Below is a small trained network, with its code and all its weights. Each question gives an input and a target symbol and asks what happens when units are switched off, that is, made to give their printed mean instead of their output.

import numpy as np


def w(rows, s, z=0):
    codes = np.array(rows[::2]) - 128.0
    scale = np.full(codes.shape[1], s)
    scale[-1] = z or s
    return codes * scale


def norm(h):
    return h / np.sqrt((h * h).mean(-1, keepdims=True) + 1e-5)


def softmax(a):
    e = np.exp(a - a.max(-1, keepdims=True))
    return e / e.sum(-1, keepdims=True)


def log_softmax(a):
    a = a - a.max(-1, keepdims=True)
    return a - np.log(np.exp(a).sum(-1, keepdims=True))


def net(x, mask):
    ids = ['Πβημτφ'.index(c) for c in x.split()]
    T = len(ids)
    res = E[ids] + P[:T]
    u = 0
    for l in range(3):
        r = norm(res)
        for j in range(2):
            rows = slice(2 * j, 2 * j + 2)
            q, k, v = (r @ M[l][rows].T for M in (Q, K, V))
            z = softmax(np.where(np.tri(T) > 0, q @ k.T / 2**0.5, -1e9)) @ v
            o = O[l][rows]
            res = res + np.where(mask[u + j], z, o[:, -1]) @ o[:, :-1]
        u += 2
    return log_softmax(norm(res)[-1] @ U[:, :-1].T + U[:, -1])


Q, K, V, O = {}, {}, {}, {}
E = w([
[172,207,153,155,70,147],'Π',
[114,204,81,130,189,133],'β',
[150,71,85,154,211,167],'η',
[135,105,172,177,160,217],'μ',
[230,74,133,199,89,150],'τ',
[253,178,228,81,209,132],'φ',
],0.014)
P = w([
[233,116,85,224,94,211],'0',
[98,137,165,196,144,108],'1',
[168,113,58,87,94,203],'2',
[83,148,142,230,213,143],'3',
[201,118,63,4,81,186],'4',
[152,97,198,176,178,142],'5',
],0.015)
Q[0] = w([
[172,46,213,184,154,179],'L0H1',
[54,158,102,146,112,181],'L0H1',
[112,86,117,71,112,159],'L0H2',
[12,65,97,116,47,29],'L0H2',
],0.011)
K[0] = w([
[168,86,171,209,179,121],'L0H1',
[53,106,112,104,89,141],'L0H1',
[155,112,119,148,111,50],'L0H2',
[80,165,165,250,183,116],'L0H2',
],0.015)
V[0] = w([
[201,80,106,168,157,127],'L0H1',
[37,85,87,165,74,211],'L0H1',
[235,217,58,241,230,127],'L0H2',
[64,131,102,177,1,245],'L0H2',
],0.0064)
O[0] = w([
[33,129,174,184,185,216,207],'L0H1',
[224,161,181,80,176,45,75],'L0H1',
[24,170,133,253,154,186,254],'L0H2',
[10,109,168,58,43,151,144],'L0H2',
],0.0061,0.0082)
Q[1] = w([
[153,166,160,208,87,165],'L1H1',
[58,86,28,44,66,113],'L1H1',
[20,12,75,37,5,102],'L1H2',
[180,195,181,146,99,109],'L1H2',
],0.012)
K[1] = w([
[216,126,104,99,125,141],'L1H1',
[91,159,167,244,135,134],'L1H1',
[75,121,54,91,27,245],'L1H2',
[189,184,179,133,60,85],'L1H2',
],0.013)
V[1] = w([
[168,102,2,180,179,78],'L1H1',
[200,234,212,143,45,106],'L1H1',
[148,125,116,90,122,190],'L1H2',
[33,140,107,159,97,141],'L1H2',
],0.0087)
O[1] = w([
[153,144,154,189,131,100,64],'L1H1',
[55,83,71,157,153,182,160],'L1H1',
[173,124,98,251,190,127,164],'L1H2',
[200,163,182,98,142,116,251],'L1H2',
],0.012,0.0029)
Q[2] = w([
[85,163,35,131,235,97],'L2H1',
[95,6,197,138,201,83],'L2H1',
[153,165,66,111,53,184],'L2H2',
[132,136,30,51,97,49],'L2H2',
],0.013)
K[2] = w([
[131,140,72,115,254,105],'L2H1',
[155,66,177,89,188,196],'L2H1',
[131,127,148,162,135,158],'L2H2',
[87,150,181,149,129,106],'L2H2',
],0.019)
V[2] = w([
[29,62,239,197,125,137],'L2H1',
[183,118,206,113,74,200],'L2H1',
[117,190,13,89,10,19],'L2H2',
[178,2,143,148,29,86],'L2H2',
],0.0082)
O[2] = w([
[111,180,116,8,138,53,174],'L2H1',
[133,165,60,118,148,128,163],'L2H1',
[51,226,212,93,144,130,7],'L2H2',
[117,168,80,173,231,73,76],'L2H2',
],0.011,0.017)
U = w([
[137,113,58,227,128,195,60],'Π',
[145,158,195,116,99,130,254],'β',
[215,149,159,147,143,27,171],'η',
[138,219,61,130,209,99,218],'μ',
[219,128,66,2,123,117,31],'τ',
[58,166,84,79,156,159,233],'φ',
],0.0084,0.002)

Each question gives the input, a string of symbols that net reads in full, and the target symbol t.
The units are the heads (2 rows each of Q, K, V and O). Each row of codes is followed by its name. A weight is (code - 128) times the scale printed after its matrix; where a second scale follows, it is the last column's (O and U).
mask holds one flag per head, layer by layer. A switched-off head (its flag False) gives its mean, the last column of its rows in O, instead of its output. The means were averaged over made-up inputs and are rounded, as every weight is.
A unit's drop is (log p(t) with every unit on - log p(t) with that unit switched off) / (log p(t) with every unit on - log p(t) with every unit switched off).
The circuit of an input: a set's keep is (log p(t) with only the set's units on - log p(t) with every unit switched off) / (log p(t) with every unit on - log p(t) with every unit switched off). Starting from all 6 units, units are removed one at a time, each time the one whose removal leaves the highest keep (on an exact tie, the one counted first), for as long as the keep stays at least 0.8.
circuit, biggest first: the units of the circuit, biggest drop first
most important unit: the unit with the biggest drop
heads that matter: for each layer, one digit per head in row order, 1 if its drop is at least 0.15 and else 0, layers parted by /
input μ μ μ φ τ η, target μ: circuit, biggest first : L2H2
input μ Π τ Π, target μ: heads that matter : 00 / 00 / 01
input φ φ β Π, target β: circuit, biggest first : L2H2; L0H1
input β η μ τ, target τ: circuit, biggest first : L0H2; L1H2; L2H1
input φ τ β φ τ μ, target μ: circuit, biggest first : L2H2; L0H2
input φ Π μ β, target τ: circuit, biggest first : L0H2; L0H1; L1H2
input η φ φ β μ β, target τ: heads that matter : 01 / 11 / 00
input φ τ η β, target η: circuit, biggest first : L1H1; L0H1
input φ φ μ φ, target τ: heads that matter : 01 / 00 / 00
input τ φ φ η β φ, target β: heads that matter : 00 / 00 / 01
input Π φ μ φ, target τ: circuit, biggest first : L0H2; L2H1
input μ η μ, target τ: heads that matter : 00 / 10 / 10
input μ φ φ Π β, target Π: circuit, biggest first : L2H1; L1H2
input φ Π φ μ β μ, target β: most important unit : L2H2
input τ φ μ φ β, target Π: heads that matter : 00 / 00 / 10
input μ μ Π τ, target φ: circuit, biggest first : L2H2; L0H2; L2H1
input μ φ μ φ τ τ, target μ: circuit, biggest first : L2H2; L0H2
input η Π μ φ η η, target η: heads that matter : 00 / 10 / 00
input φ φ μ φ β τ, target β: heads that matter : 10 / 00 / 01
input φ η η φ, target η: circuit, biggest first : L1H1
input Π φ φ η Π μ, target φ: heads that matter : 01 / 10 / 01
